Here is a tiny trained network, its code and every weight. The questions are about switching its units off for an input and a class, where a switched-off unit gives its printed mean instead of its output.

import numpy as np


def w(rows, s, z=0):
    codes = np.array(rows[::2]) - 128.0
    scale = np.full(codes.shape[1], s)
    scale[-1] = z or s
    return codes * scale


def f(y):
    return np.maximum(y, 0)


def log_softmax(a):
    a = a - a.max(-1, keepdims=True)
    return a - np.log(np.exp(a).sum(-1, keepdims=True))


def net(x, mask):
    res = np.array(x, float).reshape(1, 4) / 4 @ E
    y = f(res @ A[0][:, :-1].T + A[0][:, -1])
    res = res + np.where(mask, y, B[0][:, -1]) @ B[0][:, :-1]
    return log_softmax(res[-1] @ U[:, :-1].T + U[:, -1])


A, B = {}, {}
E = w([
[110,160,128,80,170,47,174,179,202,71,155],'x0',
[120,130,120,128,131,133,134,126,137,126,115],'x1',
[65,153,187,66,164,133,107,34,70,81,148],'x2',
[162,250,44,121,141,151,70,100,150,127,152],'x3',
],0.011)
A[0] = w([
[210,154,41,179,92,203,66,126,139,185,113,143],'n1',
[80,82,163,151,56,222,108,50,35,178,82,45],'n2',
[240,175,47,184,89,159,76,151,116,189,93,134],'n3',
[83,167,120,106,161,168,93,55,41,99,148,1],'n4',
[180,87,87,170,87,101,177,236,155,150,117,186],'n5',
[176,178,82,140,152,93,112,173,171,136,121,33],'n6',
[130,217,98,137,146,148,105,113,147,108,174,155],'n7',
[141,225,71,107,175,122,61,103,152,116,146,85],'n8',
[193,88,84,195,86,56,189,255,176,157,103,47],'n9',
[78,128,201,56,137,33,177,135,148,109,122,81],'n10',
[121,25,182,187,78,161,187,156,94,197,122,45],'n11',
[26,104,203,103,155,78,177,119,112,72,172,107],'n12',
[143,209,48,97,162,133,104,73,144,85,177,7],'n13',
[129,173,105,64,142,71,185,188,217,106,151,77],'n14',
],0.0077,0.0098)
B[0] = w([
[92,184,61,145,69,110,194,169,153,137,194,245],'n1',
[115,92,198,158,212,84,47,84,55,86,58,216],'n2',
[98,179,88,96,62,111,203,170,169,133,146,245],'n3',
[242,16,98,70,32,226,97,83,253,241,161,167],'n4',
[170,52,178,96,122,208,50,54,136,163,108,248],'n5',
[138,143,94,94,40,191,172,133,211,171,180,163],'n6',
[189,91,120,117,119,167,117,99,143,189,149,206],'n7',
[177,32,207,129,151,159,63,81,116,117,52,199],'n8',
[100,125,206,188,227,46,80,117,57,47,71,215],'n9',
[101,212,107,144,90,88,147,198,114,116,158,184],'n10',
[174,71,116,54,65,195,107,62,199,224,144,195],'n11',
[53,170,85,213,129,57,147,186,77,42,157,202],'n12',
[58,127,207,208,224,7,74,121,65,55,31,171],'n13',
[175,66,140,85,131,169,70,74,146,174,93,199],'n14',
],0.0083,0.012)
U = w([
[152,89,132,96,94,195,107,96,167,189,132,108],'0',
[105,103,191,139,195,96,88,107,86,81,82,254],'1',
[78,210,57,134,92,104,245,201,145,114,200,18],'2',
],0.012,0.0021)

Each question gives the input, the list of numbers given to net, and the class t.
The units are the neurons (one row each of A and B). Each row of codes is followed by its name. A weight is (code - 128) times the scale printed after its matrix; where a second scale follows, it is the last column's (A, B and U).
mask holds one flag per neuron, in row order. A switched-off neuron (its flag False) gives its mean, the last column of its row in B, instead of its output. The means were averaged over made-up inputs and are rounded, as every weight is.
A unit's drop is (log p(t) with every unit on - log p(t) with that unit switched off) / (log p(t) with every unit on - log p(t) with every unit switched off).
The circuit of an input: a set's keep is (log p(t) with only the set's units on - log p(t) with every unit switched off) / (log p(t) with every unit on - log p(t) with every unit switched off). Starting from the 12 units with the biggest drops (on a tie, the unit counted first), units are removed one at a time, each time the one whose removal leaves the highest keep (on an exact tie, the one counted first), for as long as the keep stays at least 0.8.
units of the circuit, in order: the units of the circuit, biggest drop first
k most important neurons: the k neurons with the biggest drops, biggest first
drop when u is switched off: that unit's drop, to one decimal
input [1,-7,2,6], class 1: 3 most important neurons => [n13; n11; n5]
input [-7,4,-8,2], class 2: units of the circuit, in order => [n1]
input [-1,-1,7,5], class 0: 2 most important neurons => [n4; n9]
input [-2,-4,-3,5], class 2: 2 most important neurons => [n1; n3]
input [-8,-1,3,0], class 1: 3 most important neurons => [n2; n5; n7]
input [1,0,1,-2], class 2: 3 most important neurons => [n2; n9; n8]
input [8,6,-4,4], class 0: 2 most important neurons => [n6; n14]
input [1,-8,-6,-5], class 1: 2 most important neurons => [n9; n4]
input [-5,2,3,0], class 1: 2 most important neurons => [n2; n11]
input [-8,-6,1,-4], class 1: 4 most important neurons => [n2; n4; n5; n7]
input [-3,7,-4,7], class 2: 2 most important neurons => [n1; n3]
input [-3,4,8,1], class 0: 3 most important neurons => [n4; n9; n13]
input [2,-5,-4,-4], class 1: drop when n6 is switched off => 0.1
input [-4,8,-5,6], class 2: drop when n1 is switched off => 0.2
input [-6,-7,-8,6], class 2: drop when n5 is switched off => 0.0
input [2,-1,6,-8], class 2: drop when n10 is switched off => 0.1
